Below are the code and all the weights of a small trained network. Each question names an input and a class and asks about switching units off, where a switched-off unit gives its printed mean instead of its output.

import numpy as np


def w(rows, s, z=0):
    codes = np.array(rows[::2]) - 128.0
    scale = np.full(codes.shape[1], s)
    scale[-1] = z or s
    return codes * scale


def norm(h):
    return h / np.sqrt((h * h).mean(-1, keepdims=True) + 1e-5)


def f(y):
    return np.maximum(y, 0)


def log_softmax(a):
    a = a - a.max(-1, keepdims=True)
    return a - np.log(np.exp(a).sum(-1, keepdims=True))


def net(x, mask):
    res = np.array(x, float).reshape(1, 8) / 4 @ E
    u = 0
    for l in range(3):
        y = f(norm(res) @ A[l][:, :-1].T + A[l][:, -1])
        res = res + np.where(mask[u : u + 4], y, B[l][:, -1]) @ B[l][:, :-1]
        u += 4
    return log_softmax(norm(res)[-1] @ U[:, :-1].T + U[:, -1])


A, B = {}, {}
E = w([
[116,139,136,123,128,121,108,138],'x0',
[211,101,88,165,159,34,97,164],'x1',
[130,122,120,139,133,139,119,123],'x2',
[130,109,131,154,130,150,111,123],'x3',
[127,104,156,146,119,138,133,136],'x4',
[182,165,84,106,179,202,141,255],'x5',
[150,44,139,25,138,166,64,117],'x6',
[130,116,139,119,125,117,167,135],'x7',
],0.0073)
A[0] = w([
[27,254,151,175,115,190,171,120,140],'L0N1',
[204,92,148,67,132,62,33,145,3],'L0N2',
[49,109,125,54,103,99,96,65,201],'L0N3',
[142,133,109,249,192,26,141,152,65],'L0N4',
],0.0075,0.0018)
B[0] = w([
[163,24,71,159,224,73,141,188,254],'L0N1',
[75,119,85,227,173,132,253,157,239],'L0N2',
[190,176,205,161,143,204,161,36,241],'L0N3',
[129,153,138,82,5,164,83,94,236],'L0N4',
],0.0065,0.0059)
A[1] = w([
[141,129,111,89,125,211,133,193,70],'L1N1',
[100,135,152,110,53,65,85,59,64],'L1N2',
[120,72,119,198,150,5,142,40,79],'L1N3',
[170,184,125,110,97,160,95,201,7],'L1N4',
],0.013,0.0015)
B[1] = w([
[39,125,130,116,157,79,130,134,206],'L1N1',
[163,114,2,186,132,65,82,109,181],'L1N2',
[45,117,187,39,187,176,129,194,245],'L1N3',
[198,112,186,153,78,154,123,89,179],'L1N4',
],0.0099,0.012)
A[2] = w([
[249,200,179,130,35,185,144,147,2],'L2N1',
[175,77,181,169,115,121,144,35,67],'L2N2',
[168,101,84,211,144,101,189,215,147],'L2N3',
[170,74,45,190,145,51,108,170,103],'L2N4',
],0.013,0.00083)
B[2] = w([
[130,116,184,158,147,217,140,6,193],'L2N1',
[188,166,123,181,81,129,117,120,199],'L2N2',
[157,162,79,130,66,76,62,95,253],'L2N3',
[161,151,102,116,101,83,177,224,235],'L2N4',
],0.013,0.0082)
U = w([
[19,79,194,109,200,153,159,143,179],'0',
[133,146,53,168,73,19,119,199,2],'1',
[178,149,186,230,63,179,125,1,201],'2',
],0.0078,0.00096)

Each question gives the input, the list of numbers given to net, and the class t.
The units are the neurons (one row each of A and B). Each row of codes is followed by its name. A weight is (code - 128) times the scale printed after its matrix; where a second scale follows, it is the last column's (A, B and U).
mask holds one flag per neuron, layer by layer. A switched-off neuron (its flag False) gives its mean, the last column of its row in B, instead of its output. The means were averaged over made-up inputs and are rounded, as every weight is.
A unit's drop is (log p(t) with every unit on - log p(t) with that unit switched off) / (log p(t) with every unit on - log p(t) with every unit switched off).
The circuit of an input: a set's keep is (log p(t) with only the set's units on - log p(t) with every unit switched off) / (log p(t) with every unit on - log p(t) with every unit switched off). Starting from all 12 units, units are removed one at a time, each time the one whose removal leaves the highest keep (on an exact tie, the one counted first), for as long as the keep stays at least 0.8.
units of the circuit, in order: the units of the circuit, biggest drop first
unit that matters most: the unit with the biggest drop
k most important neurons: the k neurons with the biggest drops, biggest first
top k neurons in layer l: the k neurons of layer l with the biggest drops, biggest first
drop of u: that unit's drop, to one decimal
input [-2,-2,-3,-7,-8,0,3,-1], class 2: units of the circuit, in order : L0N3
input [-8,4,5,2,4,5,0,-2], class 2: 2 most important neurons : L1N4, L0N1
input [7,-7,2,5,-3,2,-7,-7], class 1: units of the circuit, in order : L0N1, L2N3
input [-6,3,-7,-8,5,7,-7,5], class 2: 2 most important neurons : L1N4, L2N1
input [1,1,6,5,7,8,-7,2], class 2: top 2 neurons in layer 0 : L0N4, L0N2
input [-2,8,-7,0,-4,1,-1,-8], class 2: top 2 neurons in layer 0 : L0N4, L0N1
input [7,5,2,-7,-5,-3,2,1], class 0: 2 most important neurons : L0N2, L1N3
input [-6,-8,3,1,5,6,0,6], class 1: 3 most important neurons : L0N1, L1N3, L2N1
input [1,4,-1,-4,3,0,6,-6], class 0: 2 most important neurons : L1N3, L1N2
input [-1,2,-4,-7,-5,1,-6,-1], class 2: 3 most important neurons : L0N4, L1N1, L2N1
input [1,2,-4,3,8,5,-1,-4], class 2: top 2 neurons in layer 1 : L1N4, L1N3
input [2,-1,1,6,-8,3,2,8], class 0: top 2 neurons in layer 0 : L0N1, L0N4
input [-8,-7,-1,4,5,7,-5,1], class 1: 3 most important neurons : L1N3, L0N1, L2N3
input [5,1,1,-1,2,-6,2,-3], class 0: units of the circuit, in order : L1N3
input [-2,-6,-7,-8,7,-5,-3,-4], class 0: units of the circuit, in order : L0N1, L1N3
input [-4,2,3,-7,-8,0,8,8], class 0: 3 most important neurons : L1N2, L0N2, L0N4
input [2,-8,0,-2,7,4,0,-2], class 1: 3 most important neurons : L0N1, L1N3, L0N4
input [-3,-4,4,-4,7,2,-1,8], class 1: 2 most important neurons : L1N3, L0N1
input [2,-5,-6,8,-1,6,-1,3], class 1: 3 most important neurons : L0N1, L1N3, L2N3
input [4,-4,-6,-8,1,-5,8,3], class 2: unit that matters most : L0N3
input [-7,-7,-5,2,8,1,-6,-8], class 1: top 2 neurons in layer 0 : L0N1, L0N3
input [8,6,-4,-2,-2,7,-8,-3], class 2: drop of L2N1 : 0.2
input [-4,7,2,-4,-7,-2,6,2], class 0: drop of L1N3 : 1.3
input [-5,-8,1,-3,8,-1,-4,7], class 0: drop of L0N1 : 3.4
